What each symbol does to the states:
LB: τ>HL, κ>TZ, ε>DM, δ>FL, ξ>GM, ψ>JN, λ>BB
GT: τ>QZ, κ>BN, ε>TR, δ>SQ, ξ>LZ, ψ>QS, λ>CF
LS: τ>BL, κ>SD, ε>-, δ>RM, ξ>LD, ψ>-, λ>-
FP: τ>-, κ>CZ, ε>JJ, δ>-, ξ>-, ψ>JM, λ>SN
RC: τ>CZ, κ>-, ε>CN, δ>-, ξ>-, ψ>QM, λ>MG
BP: τ>LZ, κ>FF, ε>QH, δ>NJ, ξ>QZ, ψ>PG, λ>QC
QZ: τ>GT, κ>ZS, ε>SN, δ>GF, ξ>BP, ψ>TG, λ>JJ
CL: τ>ZG, κ>MC, ε>SC, δ>LJ, ξ>QQ, ψ>TT, λ>TQ
FJ: τ>-, κ>JT, ε>GF, δ>SN, ξ>-, ψ>MP, λ>-
CG: τ>RP, κ>-, ε>-, δ>-, ξ>CN, ψ>MH, λ>BZ
BR: τ>JT, κ>-, ε>HH, δ>MG, ξ>-, ψ>NQ, λ>-
CN: τ>LQ, κ>CF, ε>RC, δ>RZ, ξ>CG, ψ>NL, λ>BN
HP: τ>-, κ>-, ε>RP, δ>-, ξ>CZ, ψ>BD, λ>PN
JH: τ>QQ, κ>PP, ε>PR, δ>JP, ξ>ZG, ψ>HJ, λ>QP
HQ: τ>JM, κ>QM, ε>BQ, δ>-, ξ>-, ψ>-, λ>HS
NR: τ>HH, κ>GF, ε>JT, δ>ZS, ξ>HM, ψ>FS, λ>RH
MH: τ>FD, κ>QL, ε>QP, δ>RQ, ξ>NL, ψ>CG, λ>PR
LF: τ>HM, κ>-, ε>-, δ>BZ, ξ>HH, ψ>SD, λ>-
GM: τ>-, κ>GQ, ε>-, δ>ZT, ξ>LB, ψ>-, λ>BL
PG: τ>RM, κ>LC, ε>NH, δ>BL, ξ>TG, ψ>BP, λ>ZT
BG: τ>-, κ>-, ε>GQ, δ>BD, ξ>FM, ψ>-, λ>PF
SQ: τ>GF, κ>HH, ε>-, δ>GT, ξ>-, ψ>LD, λ>-
NL: τ>PH, κ>BQ, ε>QM, δ>MM, ξ>MH, ψ>CN, λ>DC
HH: τ>NR, κ>SQ, ε>BR, δ>BN, ξ>LF, ψ>RN, λ>RZ
LC: τ>PR, κ>PG, ε>QQ, δ>NM, ξ>SC, ψ>FF, λ>FD
PP: τ>NH, κ>JH, ε>RM, δ>-, ξ>HS, ψ>-, λ>-
TT: τ>MG, κ>SN, ε>ZS, δ>JT, ξ>PN, ψ>CL, λ>CZ
GF: τ>SQ, κ>NR, ε>FJ, δ>QZ, ξ>NJ, ψ>BB, λ>JN
TN: τ>-, κ>BD, ε>ZT, δ>-, ξ>JM, ψ>-, λ>NH
QS: τ>TG, κ>DC, ε>HS, δ>LD, ξ>RM, ψ>GT, λ>BQ
BB: τ>LD, κ>FS, ε>MP, δ>TG, ξ>BL, ψ>GF, λ>LB
GQ: τ>RQ, κ>GM, ε>BG, δ>FD, ξ>TZ, ψ>SF, λ>NM
QP: τ>BD, κ>-, ε>MH, δ>-, ξ>QM, ψ>-, λ>JH
PR: τ>LC, κ>RM, ε>JH, δ>SD, ξ>DC, ψ>BZ, λ>MH
HL: τ>LB, κ>MM, ε>-, δ>BQ, ξ>-, ψ>-, λ>LD
FD: τ>MH, κ>ZT, ε>BD, δ>GQ, ξ>PH, ψ>RP, λ>LC
SR: τ>FM, κ>-, ε>MM, δ>QM, ξ>-, ψ>-, λ>NQ
LJ: τ>NQ, κ>MP, ε>FS, δ>CL, ξ>PF, ψ>JT, λ>FM
PN: τ>HJ, κ>QH, ε>FF, δ>QD, ξ>TT, ψ>QQ, λ>HP
JP: τ>PF, κ>-, ε>SD, δ>JH, ξ>NQ, ψ>-, λ>-
FL: τ>BQ, κ>PH, ε>JM, δ>LB, ξ>ZT, ψ>JJ, λ>TG
BZ: τ>FF, κ>LZ, ε>HJ, δ>LF, ξ>BN, ψ>PR, λ>CG
QD: τ>-, κ>-, ε>HM, δ>PN, ξ>JT, ψ>PF, λ>-
LQ: τ>CN, κ>JJ, ε>CZ, δ>RH, ξ>RP, ψ>PH, λ>ZS
QL: τ>ZT, κ>MH, ε>-, δ>-, ξ>BQ, ψ>-, λ>RM
CF: τ>JJ, κ>CN, ε>-, δ>-, ξ>-, ψ>BQ, λ>GT
SD: τ>NM, κ>LS, ε>JP, δ>PR, ξ>RN, ψ>LF, λ>RQ
QH: τ>-, κ>PN, ε>BP, δ>-, ξ>SN, ψ>NH, λ>-
TR: τ>SN, κ>MG, ε>GT, δ>-, ξ>-, ψ>HS, λ>-
FF: τ>BZ, κ>BP, ε>PN, δ>HM, ξ>ZS, ψ>LC, λ>RP
QC: τ>-, κ>RP, ε>-, δ>-, ξ>JJ, ψ>ZT, λ>BP
FS: τ>RN, κ>BB, ε>LJ, δ>SC, ξ>NM, ψ>NR, λ>TZ
RN: τ>FS, κ>LD, ε>NQ, δ>DC, ξ>SD, ψ>HH, λ>MM
JM: τ>HQ, κ>TQ, ε>FL, δ>DM, ξ>TN, ψ>FP, λ>MC
BD: τ>QP, κ>TN, ε>FD, δ>BG, ξ>TQ, ψ>HP, λ>QQ
MP: τ>HB, κ>LJ, ε>BB, δ>MC, ξ>PJ, ψ>FJ, λ>DM
MC: τ>HS, κ>CL, ε>TG, δ>MP, ξ>NH, ψ>SN, λ>JM
HS: τ>MC, κ>ZG, ε>QS, δ>HB, ξ>PP, ψ>TR, λ>HQ
BL: τ>LS, κ>NM, ε>PJ, δ>PG, ξ>BB, ψ>NJ, λ>GM
TG: τ>QS, κ>SC, ε>MC, δ>BB, ξ>PG, ψ>QZ, λ>FL
RM: τ>PG, κ>PR, ε>PP, δ>LS, ξ>QS, ψ>LZ, λ>QL
HM: τ>LF, κ>NJ, ε>QD, δ>FF, ξ>NR, ψ>NM, λ>SF
SN: τ>TR, κ>TT, ε>QZ, δ>FJ, ξ>QH, ψ>MC, λ>FP
DM: τ>-, κ>FM, ε>LB, δ>JM, ξ>-, ψ>-, λ>MP
MM: τ>TZ, κ>HL, ε>SR, δ>NL, ξ>RQ, ψ>RZ, λ>RN
HJ: τ>PN, κ>-, ε>BZ, δ>-, ξ>MG, ψ>JH, λ>-
NH: τ>PP, κ>QQ, ε>PG, δ>PJ, ξ>MC, ψ>QH, λ>TN
JT: τ>BR, κ>FJ, ε>NR, δ>TT, ξ>QD, ψ>LJ, λ>CC
ZT: τ>QL, κ>FD, ε>TN, δ>GM, ξ>FL, ψ>QC, λ>PG
RP: τ>CG, κ>QC, ε>HP, δ>SF, ξ>LQ, ψ>FD, λ>FF
FM: τ>SR, κ>DM, ε>TZ, δ>TQ, ξ>BG, ψ>CC, λ>LJ
HB: τ>MP, κ>NQ, ε>LD, δ>HS, ξ>-, ψ>-, λ>-
NM: τ>SD, κ>BL, ε>PF, δ>LC, ξ>FS, ψ>HM, λ>GQ
NQ: τ>LJ, κ>HB, ε>RN, δ>ZG, ξ>JP, ψ>BR, λ>SR
PF: τ>JP, κ>PJ, ε>NM, δ>QQ, ξ>LJ, ψ>QD, λ>BG
TQ: τ>QM, κ>JM, ε>PH, δ>FM, ξ>BD, ψ>CZ, λ>CL
LD: τ>BB, κ>RN, ε>HB, δ>QS, ξ>LS, ψ>SQ, λ>HL
SF: τ>-, κ>-, ε>-, δ>RP, ξ>RH, ψ>GQ, λ>HM
ZS: τ>BN, κ>QZ, ε>TT, δ>NR, ξ>FF, ψ>SC, λ>LQ
LZ: τ>BP, κ>BZ, ε>-, δ>-, ξ>GT, ψ>RM, λ>-
CC: τ>-, κ>-, ε>RH, δ>CZ, ξ>-, ψ>FM, λ>JT
JN: τ>-, κ>RH, ε>-, δ>JJ, ξ>-, ψ>LB, λ>GF
CZ: τ>RC, κ>FP, ε>LQ, δ>CC, ξ>HP, ψ>TQ, λ>TT
TZ: τ>MM, κ>LB, ε>FM, δ>PH, ξ>GQ, ψ>RH, λ>FS
PH: τ>NL, κ>FL, ε>TQ, δ>TZ, ξ>FD, ψ>LQ, λ>SC
QQ: τ>JH, κ>NH, ε>LC, δ>PF, ξ>CL, ψ>PN, λ>BD
MG: τ>TT, κ>TR, ε>BN, δ>BR, ξ>HJ, ψ>ZG, λ>RC
NJ: τ>-, κ>HM, ε>-, δ>BP, ξ>GF, ψ>BL, λ>-
RH: τ>RZ, κ>JN, ε>CC, δ>LQ, ξ>SF, ψ>TZ, λ>NR
PJ: τ>-, κ>PF, ε>BL, δ>NH, ξ>MP, ψ>-, λ>-
BN: τ>ZS, κ>GT, ε>MG, δ>HH, ξ>BZ, ψ>DC, λ>CN
RZ: τ>RH, κ>-, ε>-, δ>CN, ξ>-, ψ>MM, λ>HH
JJ: τ>CF, κ>LQ, ε>FP, δ>JN, ξ>QC, ψ>FL, λ>QZ
BQ: τ>FL, κ>NL, ε>HQ, δ>HL, ξ>QL, ψ>CF, λ>QS
SC: τ>DC, κ>TG, ε>CL, δ>FS, ξ>LC, ψ>ZS, λ>PH
ZG: τ>CL, κ>HS, ε>DC, δ>NQ, ξ>JH, ψ>MG, λ>QM
QM: τ>TQ, κ>HQ, ε>NL, δ>SR, ξ>QP, ψ>RC, λ>ZG
DC: τ>SC, κ>QS, ε>ZG, δ>RN, ξ>PR, ψ>BN, λ>NL
RQ: τ>GQ, κ>-, ε>-, δ>MH, ξ>MM, ψ>-, λ>SD

In the rows, 49 stands for zero.

The rows follow the links: the fewer symbols apart two states are, the more alike their rows tend to be.

Rows of some states; one shown again gets a slightly different row:
BN: [36, 74, 88, 40, 72, 55, 39, 62, 70, 37, 83, 61, 37, 43, 58, 54, 61, 36, 56, 50, 33, 26, 51, 45, 34, 50, 34, 41, 51, 45, 46, 49, 39, 51, 38, 33, 47, 54, 34, 80, 45, 53, 73]
GT: [56, 52, 79, 41, 68, 58, 53, 41, 66, 43, 63, 51, 49, 54, 48, 60, 47, 49, 35, 38, 43, 19, 48, 79, 27, 54, 25, 30, 65, 61, 54, 76, 42, 68, 35, 51, 50, 65, 51, 68, 53, 74, 78]
CC: [34, 41, 49, 52, 56, 52, 54, 50, 34, 42, 45, 43, 61, 38, 34, 35, 52, 32, 51, 37, 78, 76, 66, 23, 60, 44, 39, 80, 54, 42, 51, 32, 73, 37, 45, 45, 42, 56, 64, 46, 34, 33, 14]
BD: [33, 35, 19, 53, 35, 29, 36, 66, 33, 58, 32, 54, 43, 59, 64, 44, 45, 60, 47, 59, 49, 57, 64, 42, 61, 36, 75, 79, 38, 30, 55, 39, 45, 33, 62, 53, 37, 42, 57, 38, 35, 10, 36]
JM: [31, 20, 32, 61, 64, 34, 62, 54, 39, 54, 13, 39, 58, 74, 44, 59, 23, 40, 28, 37, 52, 48, 60, 73, 48, 50, 57, 75, 54, 53, 54, 54, 54, 43, 48, 58, 43, 54, 68, 23, 34, 42, 41]
ZG: [22, 63, 53, 37, 60, 50, 58, 73, 45, 45, 41, 50, 30, 55, 70, 64, 46, 28, 61, 49, 20, 36, 45, 32, 32, 54, 59, 62, 63, 57, 45, 62, 51, 18, 33, 60, 42, 36, 32, 46, 28, 44, 37]
SR: [31, 47, 31, 27, 49, 58, 60, 61, 34, 54, 27, 32, 57, 46, 39, 44, 40, 18, 55, 42, 49, 67, 65, 27, 63, 47, 51, 62, 52, 36, 45, 35, 59, 35, 39, 33, 38, 29, 52, 42, 33, 45, 13]
PN: [38, 57, 53, 54, 36, 34, 33, 55, 47, 49, 61, 62, 32, 37, 78, 60, 64, 77, 50, 51, 49, 41, 42, 23, 49, 47, 53, 85, 54, 55, 59, 65, 51, 24, 52, 78, 37, 61, 44, 51, 37, 17, 35]
ZS: [37, 75, 84, 62, 79, 43, 37, 57, 64, 37, 88, 75, 39, 47, 60, 51, 54, 56, 58, 51, 46, 29, 50, 41, 31, 50, 36, 43, 35, 57, 35, 37, 51, 39, 49, 47, 58, 73, 47, 67, 39, 47, 77]
RQ: [62, 49, 28, 26, 23, 61, 39, 51, 47, 54, 45, 43, 63, 44, 34, 32, 57, 44, 60, 64, 52, 65, 55, 44, 71, 31, 57, 29, 35, 25, 40, 28, 41, 61, 60, 15, 46, 24, 43, 63, 64, 43, 48]
NH: [54, 38, 30, 63, 40, 34, 56, 47, 36, 55, 27, 50, 35, 58, 68, 71, 42, 76, 36, 51, 37, 43, 31, 62, 42, 55, 66, 63, 57, 70, 61, 75, 47, 35, 54, 88, 50, 51, 46, 29, 47, 46, 42]
NQ: [36, 65, 45, 32, 49, 57, 68, 57, 41, 46, 44, 42, 44, 31, 46, 58, 51, 21, 72, 45, 37, 57, 41, 14, 52, 59, 50, 58, 63, 63, 45, 46, 60, 24, 30, 58, 41, 32, 24, 43, 34, 60, 15]
TN: [50, 13, 21, 54, 30, 34, 46, 50, 35, 63, 16, 39, 52, 64, 57, 53, 35, 62, 29, 51, 54, 46, 58, 71, 52, 39, 62, 76, 54, 50, 58, 59, 48, 52, 59, 59, 44, 52, 62, 27, 45, 24, 43]
BR: [40, 66, 60, 35, 52, 57, 60, 51, 50, 38, 56, 41, 52, 25, 52, 52, 61, 34, 61, 32, 56, 58, 48, 7, 51, 55, 31, 68, 74, 62, 50, 61, 66, 29, 29, 56, 40, 48, 39, 56, 38, 53, 15]
HQ: [32, 18, 35, 42, 56, 45, 66, 62, 38, 54, 15, 30, 56, 70, 50, 62, 27, 25, 35, 38, 46, 40, 69, 70, 42, 46, 53, 71, 66, 46, 56, 61, 48, 47, 37, 50, 37, 43, 59, 39, 32, 37, 43]
GQ: [61, 51, 23, 51, 33, 56, 38, 44, 41, 54, 47, 49, 58, 43, 35, 20, 51, 55, 56, 69, 62, 82, 56, 46, 71, 39, 65, 35, 23, 22, 39, 13, 44, 57, 67, 29, 55, 39, 54, 49, 66, 38, 49]
QL: [68, 27, 32, 40, 29, 52, 36, 46, 52, 54, 33, 39, 57, 70, 46, 50, 37, 57, 28, 59, 42, 43, 57, 87, 50, 33, 61, 31, 50, 30, 54, 59, 27, 74, 58, 38, 43, 34, 57, 61, 62, 48, 77]
SD: [67, 72, 45, 30, 22, 65, 43, 38, 50, 48, 65, 53, 42, 28, 48, 47, 65, 52, 71, 71, 35, 59, 29, 33, 57, 43, 58, 20, 40, 47, 42, 39, 37, 56, 51, 43, 53, 22, 25, 57, 68, 62, 50]
HH: [55, 78, 78, 36, 57, 69, 54, 43, 64, 35, 80, 50, 50, 28, 41, 43, 67, 37, 66, 46, 54, 52, 43, 26, 50, 53, 29, 32, 53, 50, 44, 46, 53, 50, 43, 35, 52, 46, 38, 74, 57, 68, 49]
LQ: [35, 42, 67, 60, 75, 45, 32, 61, 63, 44, 63, 58, 51, 57, 47, 28, 54, 44, 46, 46, 64, 48, 76, 55, 50, 36, 36, 53, 34, 27, 41, 19, 49, 54, 57, 22, 53, 65, 71, 70, 39, 32, 73]
HL: [64, 33, 41, 36, 50, 65, 63, 36, 48, 50, 29, 29, 69, 56, 19, 41, 35, 23, 40, 45, 58, 64, 55, 74, 53, 56, 41, 22, 48, 43, 47, 43, 50, 78, 47, 27, 51, 35, 59, 49, 61, 75, 53]

Each walk starts at a row. The symbols on each line, taken left to right, move it on to the next state.
Each answer is a row, close to the row of the state it stands for.
[39, 33, 40, 57, 40, 30, 30, 62, 44, 54, 43, 54, 54, 52, 64, 45, 58, 66, 47, 53, 64, 48, 68, 36, 59, 33, 54, 90, 51, 32, 57, 46, 54, 33, 62, 51, 39, 61, 64, 57, 37, 6, 33]
λ τ ε λ λ -> [61, 71, 70, 38, 33, 49, 23, 51, 60, 39, 82, 66, 38, 38, 71, 53, 71, 70, 53, 56, 39, 27, 44, 40, 48, 38, 45, 43, 55, 41, 51, 59, 32, 51, 48, 45, 46, 48, 38, 83, 56, 40, 75]
τ ε τ -> [40, 60, 52, 42, 34, 41, 36, 61, 50, 48, 62, 52, 34, 33, 80, 66, 65, 59, 52, 48, 41, 34, 50, 25, 46, 42, 49, 74, 70, 54, 60, 76, 42, 28, 44, 66, 32, 48, 36, 66, 40, 22, 35]
[52, 44, 31, 36, 30, 48, 33, 63, 48, 50, 48, 53, 50, 63, 54, 39, 51, 43, 49, 67, 33, 47, 59, 56, 55, 29, 68, 38, 34, 16, 38, 38, 25, 57, 60, 20, 46, 27, 54, 72, 50, 24, 70]
ψ λ λ τ -> [51, 44, 48, 53, 43, 36, 18, 53, 57, 53, 71, 61, 51, 54, 53, 33, 63, 69, 45, 62, 65, 46, 67, 55, 59, 33, 50, 60, 34, 21, 52, 33, 39, 64, 63, 28, 45, 62, 60, 70, 54, 18, 72]
ξ ε δ ψ λ ψ -> [35, 63, 67, 50, 61, 51, 58, 50, 43, 43, 61, 50, 44, 22, 48, 50, 60, 45, 65, 37, 65, 61, 45, 7, 52, 62, 35, 75, 57, 64, 53, 45, 71, 25, 39, 62, 49, 66, 42, 39, 36, 50, 17]
[55, 53, 56, 65, 73, 46, 58, 44, 57, 45, 52, 58, 39, 63, 48, 58, 31, 53, 40, 50, 31, 33, 32, 81, 27, 62, 50, 24, 41, 68, 37, 52, 40, 59, 49, 62, 67, 60, 49, 38, 54, 79, 82]
ψ λ λ ξ κ -> [59, 75, 69, 60, 44, 37, 22, 49, 62, 44, 89, 71, 34, 41, 69, 45, 73, 80, 59, 62, 48, 38, 39, 43, 46, 41, 56, 43, 40, 47, 47, 51, 38, 45, 60, 56, 54, 64, 44, 67, 60, 32, 77]
ξ δ κ -> [67, 58, 74, 64, 64, 62, 56, 20, 62, 46, 68, 51, 57, 34, 31, 47, 53, 54, 50, 34, 61, 59, 33, 60, 45, 67, 23, 30, 49, 71, 47, 57, 64, 69, 51, 52, 62, 68, 55, 40, 63, 87, 54]
[68, 53, 77, 40, 55, 74, 59, 28, 63, 42, 63, 36, 61, 33, 34, 56, 49, 42, 47, 37, 59, 46, 36, 58, 42, 63, 24, 23, 61, 69, 52, 64, 55, 77, 38, 43, 55, 53, 46, 62, 61, 86, 55]
κ κ τ δ -> [53, 56, 83, 69, 74, 45, 50, 35, 65, 43, 68, 57, 44, 56, 49, 59, 44, 63, 38, 39, 53, 30, 43, 76, 30, 60, 28, 37, 49, 64, 45, 63, 49, 61, 50, 59, 60, 77, 57, 50, 51, 68, 75]
ψ λ λ τ -> [54, 46, 61, 48, 63, 58, 61, 50, 59, 45, 46, 45, 48, 63, 47, 66, 38, 43, 40, 49, 24, 19, 39, 74, 25, 59, 47, 17, 55, 64, 39, 67, 33, 68, 36, 57, 47, 43, 42, 50, 54, 81, 80]
[64, 49, 45, 45, 31, 50, 29, 37, 57, 49, 65, 57, 63, 37, 41, 20, 67, 65, 55, 60, 74, 70, 61, 43, 73, 37, 44, 42, 33, 21, 45, 24, 52, 64, 66, 28, 51, 54, 59, 62, 63, 38, 49]
λ κ δ τ -> [71, 51, 63, 45, 35, 47, 34, 38, 65, 50, 63, 52, 52, 49, 65, 65, 59, 72, 34, 50, 43, 21, 39, 72, 38, 45, 39, 37, 61, 57, 59, 83, 35, 69, 48, 57, 44, 60, 46, 69, 66, 56, 79]
τ δ δ ξ ψ δ -> [69, 58, 58, 61, 62, 64, 73, 24, 52, 51, 52, 49, 50, 48, 27, 48, 40, 49, 52, 45, 47, 56, 25, 68, 42, 69, 47, 16, 38, 68, 41, 44, 53, 65, 49, 58, 67, 54, 43, 28, 65, 91, 51]
[18, 33, 36, 37, 59, 44, 53, 83, 37, 48, 25, 44, 48, 62, 52, 52, 39, 17, 46, 48, 38, 48, 78, 38, 47, 43, 57, 70, 56, 28, 47, 47, 55, 33, 40, 34, 34, 30, 55, 52, 24, 27, 37]
λ ψ δ ε τ -> [56, 76, 78, 56, 65, 59, 50, 38, 60, 42, 84, 58, 48, 22, 40, 35, 66, 50, 69, 48, 63, 58, 40, 25, 48, 61, 31, 34, 37, 55, 39, 32, 58, 49, 46, 43, 60, 68, 44, 54, 56, 70, 48]
ε ε ξ ε ε ε -> [56, 63, 44, 50, 26, 45, 43, 41, 45, 49, 63, 53, 45, 20, 58, 48, 70, 67, 61, 44, 64, 61, 35, 11, 61, 48, 46, 73, 57, 62, 64, 56, 65, 25, 52, 70, 45, 57, 38, 45, 46, 36, 13]
[46, 51, 46, 28, 49, 65, 58, 55, 50, 42, 50, 43, 62, 45, 22, 25, 42, 15, 60, 55, 52, 68, 62, 43, 62, 48, 50, 24, 34, 20, 38, 19, 45, 63, 48, 6, 51, 26, 50, 62, 50, 62, 48]
ψ λ ψ ε ε -> [49, 77, 62, 32, 53, 68, 61, 50, 53, 45, 62, 50, 43, 37, 33, 44, 58, 26, 75, 55, 32, 56, 38, 29, 49, 57, 47, 12, 43, 53, 37, 33, 49, 47, 38, 35, 56, 29, 25, 53, 51, 77, 49]
ξ τ ε δ -> [38, 55, 37, 56, 37, 33, 44, 65, 38, 51, 47, 59, 29, 49, 76, 51, 53, 70, 56, 60, 30, 44, 40, 36, 46, 46, 75, 73, 47, 59, 51, 56, 47, 17, 52, 77, 42, 46, 31, 34, 40, 20, 34]
[46, 38, 16, 44, 23, 42, 47, 54, 33, 53, 29, 43, 55, 39, 47, 34, 52, 49, 58, 57, 61, 77, 52, 28, 74, 45, 69, 73, 36, 34, 53, 31, 61, 36, 56, 48, 45, 35, 49, 31, 44, 24, 16]
λ τ δ δ δ -> [39, 59, 37, 37, 32, 40, 44, 68, 38, 49, 45, 48, 32, 45, 74, 63, 56, 53, 57, 58, 20, 34, 40, 30, 41, 42, 70, 62, 61, 55, 56, 67, 37, 26, 43, 70, 33, 26, 28, 50, 44, 27, 35]
ε τ ε ψ ψ δ -> [57, 66, 33, 49, 26, 40, 57, 44, 32, 47, 48, 50, 38, 30, 56, 44, 62, 60, 65, 55, 43, 67, 30, 18, 63, 51, 65, 66, 48, 59, 52, 47, 56, 22, 57, 75, 48, 41, 29, 25, 46, 44, 13]
[51, 49, 43, 41, 50, 56, 81, 40, 41, 49, 22, 30, 49, 42, 40, 67, 40, 35, 50, 37, 44, 50, 34, 45, 45, 66, 46, 49, 71, 75, 56, 71, 61, 40, 30, 66, 47, 37, 37, 28, 49, 76, 21]
ε λ δ ε ε ψ -> [48, 25, 62, 43, 65, 52, 45, 44, 65, 49, 50, 42, 68, 69, 40, 52, 37, 36, 29, 37, 60, 36, 78, 80, 43, 47, 25, 45, 59, 37, 51, 58, 43, 75, 44, 22, 47, 58, 71, 69, 52, 52, 76]
κ τ ξ ε ξ κ -> [36, 18, 49, 63, 68, 33, 55, 50, 46, 55, 27, 44, 62, 64, 47, 56, 35, 52, 27, 26, 70, 50, 65, 62, 42, 46, 37, 90, 65, 48, 61, 55, 61, 50, 47, 49, 45, 73, 71, 42, 34, 34, 40]
[87, 54, 59, 55, 32, 54, 47, 14, 60, 46, 66, 50, 58, 31, 44, 49, 59, 81, 44, 44, 63, 55, 28, 57, 54, 53, 40, 31, 48, 64, 52, 61, 54, 67, 60, 65, 57, 63, 49, 49, 78, 69, 53]
ξ ε ψ δ -> [38, 38, 45, 64, 65, 39, 70, 47, 38, 52, 24, 47, 38, 66, 57, 73, 31, 50, 41, 38, 37, 38, 35, 57, 33, 64, 52, 64, 55, 76, 55, 72, 58, 34, 43, 80, 48, 58, 50, 17, 33, 57, 42]
ξ ψ ε τ ψ -> [68, 49, 46, 40, 37, 52, 39, 39, 52, 50, 48, 47, 39, 56, 58, 66, 47, 67, 43, 57, 25, 28, 33, 79, 37, 47, 60, 22, 49, 60, 53, 75, 29, 65, 46, 58, 50, 37, 32, 54, 66, 63, 79]
